Below are the code and all the weights of a small trained network. Each question names an input and a class and asks about switching units off, where a switched-off unit gives its printed mean instead of its output.

import numpy as np


def w(rows, s, z=0):
    codes = np.array(rows[::2]) - 128.0
    scale = np.full(codes.shape[1], s)
    scale[-1] = z or s
    return codes * scale


def f(y):
    return y / 2 * (1 + np.tanh(0.7978845608 * (y + 0.044715 * y**3)))


def log_softmax(a):
    a = a - a.max(-1, keepdims=True)
    return a - np.log(np.exp(a).sum(-1, keepdims=True))


def net(x, mask):
    res = np.array(x, float).reshape(1, 5) / 4 @ E
    y = f(res @ A[0][:, :-1].T + A[0][:, -1])
    res = res + np.where(mask, y, B[0][:, -1]) @ B[0][:, :-1]
    return log_softmax(res[-1] @ U[:, :-1].T + U[:, -1])


A, B = {}, {}
E = w([
[46,87,133,160,147,113,81,128,190],'x0',
[138,121,244,68,150,69,129,127,141],'x1',
[107,32,137,162,90,104,185,143,67],'x2',
[99,171,196,221,167,170,157,127,82],'x3',
[157,94,195,145,23,218,42,88,121],'x4',
],0.011)
A[0] = w([
[154,118,254,91,120,54,110,110,129,33],'N1',
[197,107,176,146,18,172,61,82,91,11],'N2',
[146,139,34,211,80,143,98,99,97,2],'N3',
[128,33,158,155,69,140,188,120,82,111],'N4',
[65,84,162,139,122,175,58,133,167,69],'N5',
[125,76,103,147,63,96,149,153,92,32],'N6',
[115,49,131,111,138,133,178,106,93,38],'N7',
[198,184,132,60,77,174,157,131,17,56],'N8',
[119,175,194,216,136,177,166,105,86,32],'N9',
[167,81,84,65,67,115,118,113,150,41],'N10',
[172,229,139,103,149,198,82,80,193,34],'N11',
],0.011,0.0072)
B[0] = w([
[70,169,52,110,55,236,186,134,153,230],'N1',
[149,162,35,126,215,79,186,185,108,251],'N2',
[90,184,80,80,77,210,175,117,161,177],'N3',
[131,198,160,158,75,59,54,143,184,210],'N4',
[69,78,64,118,161,74,139,123,67,201],'N5',
[135,164,158,123,99,99,141,109,203,162],'N6',
[205,210,166,203,124,105,135,158,186,156],'N7',
[9,36,126,131,102,76,123,70,70,199],'N8',
[190,76,155,52,213,171,98,65,244,191],'N9',
[196,59,239,57,215,186,99,113,220,179],'N10',
[156,208,148,184,82,59,58,129,160,212],'N11',
],0.011,0.013)
U = w([
[141,189,166,168,81,60,64,137,156,100],'0',
[141,146,78,107,245,46,251,167,93,96],'1',
[154,55,192,71,193,181,93,89,181,99],'2',
[96,145,94,108,29,238,183,123,132,120],'3',
[45,42,138,142,109,83,92,82,88,250],'4',
[103,49,154,150,83,139,22,143,64,173],'5',
[183,86,175,187,96,191,135,160,43,98],'6',
],0.011,0.022)

Each question gives the input, the list of numbers given to net, and the class t.
The units are the neurons (one row each of A and B). Each row of codes is followed by its name. A weight is (code - 128) times the scale printed after its matrix; where a second scale follows, it is the last column's (A, B and U).
mask holds one flag per neuron, in row order. A switched-off neuron (its flag False) gives its mean, the last column of its row in B, instead of its output. The means were averaged over made-up inputs and are rounded, as every weight is.
A unit's drop is (log p(t) with every unit on - log p(t) with that unit switched off) / (log p(t) with every unit on - log p(t) with every unit switched off).
The circuit of an input: a set's keep is (log p(t) with only the set's units on - log p(t) with every unit switched off) / (log p(t) with every unit on - log p(t) with every unit switched off). Starting from all 11 units, units are removed one at a time, each time the one whose removal leaves the highest keep (on an exact tie, the one counted first), for as long as the keep stays at least 0.8.
units of the circuit, in order: the units of the circuit, biggest drop first
top k neurons: the k neurons with the biggest drops, biggest first
drop of u: that unit's drop, to one decimal
input [7,6,1,-3,-5], class 4: units of the circuit, in order => [N2]
input [-1,-4,5,6,4], class 2: top 2 neurons => [N9 N11]
input [-3,2,-7,6,8], class 1: top 3 neurons => [N2 N4 N5]
input [-6,8,-5,3,-6], class 3: top 2 neurons => [N1 N2]
input [6,6,-2,2,-5], class 3: top 4 neurons => [N2 N1 N8 N5]
input [5,2,5,-2,4], class 0: top 3 neurons => [N4 N8 N7]
input [4,3,4,5,-3], class 2: top 2 neurons => [N2 N9]
input [6,-4,5,-2,6], class 1: top 2 neurons => [N2 N5]
input [1,7,0,-5,-6], class 3: units of the circuit, in order => [N2 N1]
input [-7,3,0,4,-5], class 4: units of the circuit, in order => [N2 N8]
input [8,-8,-1,1,-7], class 3: top 3 neurons => [N2 N3 N5]
input [-7,-4,6,-2,6], class 4: top 4 neurons => [N8 N4 N11 N1]
input [7,7,0,3,1], class 3: top 2 neurons => [N1 N8]
input [-4,0,7,5,4], class 0: units of the circuit, in order => [N4]
input [-8,-2,0,-7,-1], class 4: top 2 neurons => [N8 N9]
input [7,2,7,5,0], class 0: top 2 neurons => [N4 N7]
input [-8,7,-7,7,6], class 4: top 3 neurons => [N8 N4 N11]
input [7,8,-4,7,0], class 3: top 2 neurons => [N1 N10]
input [2,3,4,7,-6], class 2: units of the circuit, in order => [N2 N9]
input [4,-7,-2,-7,0], class 2: units of the circuit, in order => [N10]
input [4,-3,6,8,-7], class 2: units of the circuit, in order => [N9 N2]
input [-4,1,-4,8,8], class 1: drop of N2 => 2.1
input [-8,-2,-1,-7,-2], class 4: drop of N9 => 0.5
input [-3,7,6,-8,8], class 1: drop of N2 => 2.6
input [0,-8,-8,3,2], class 0: drop of N1 => 1.3
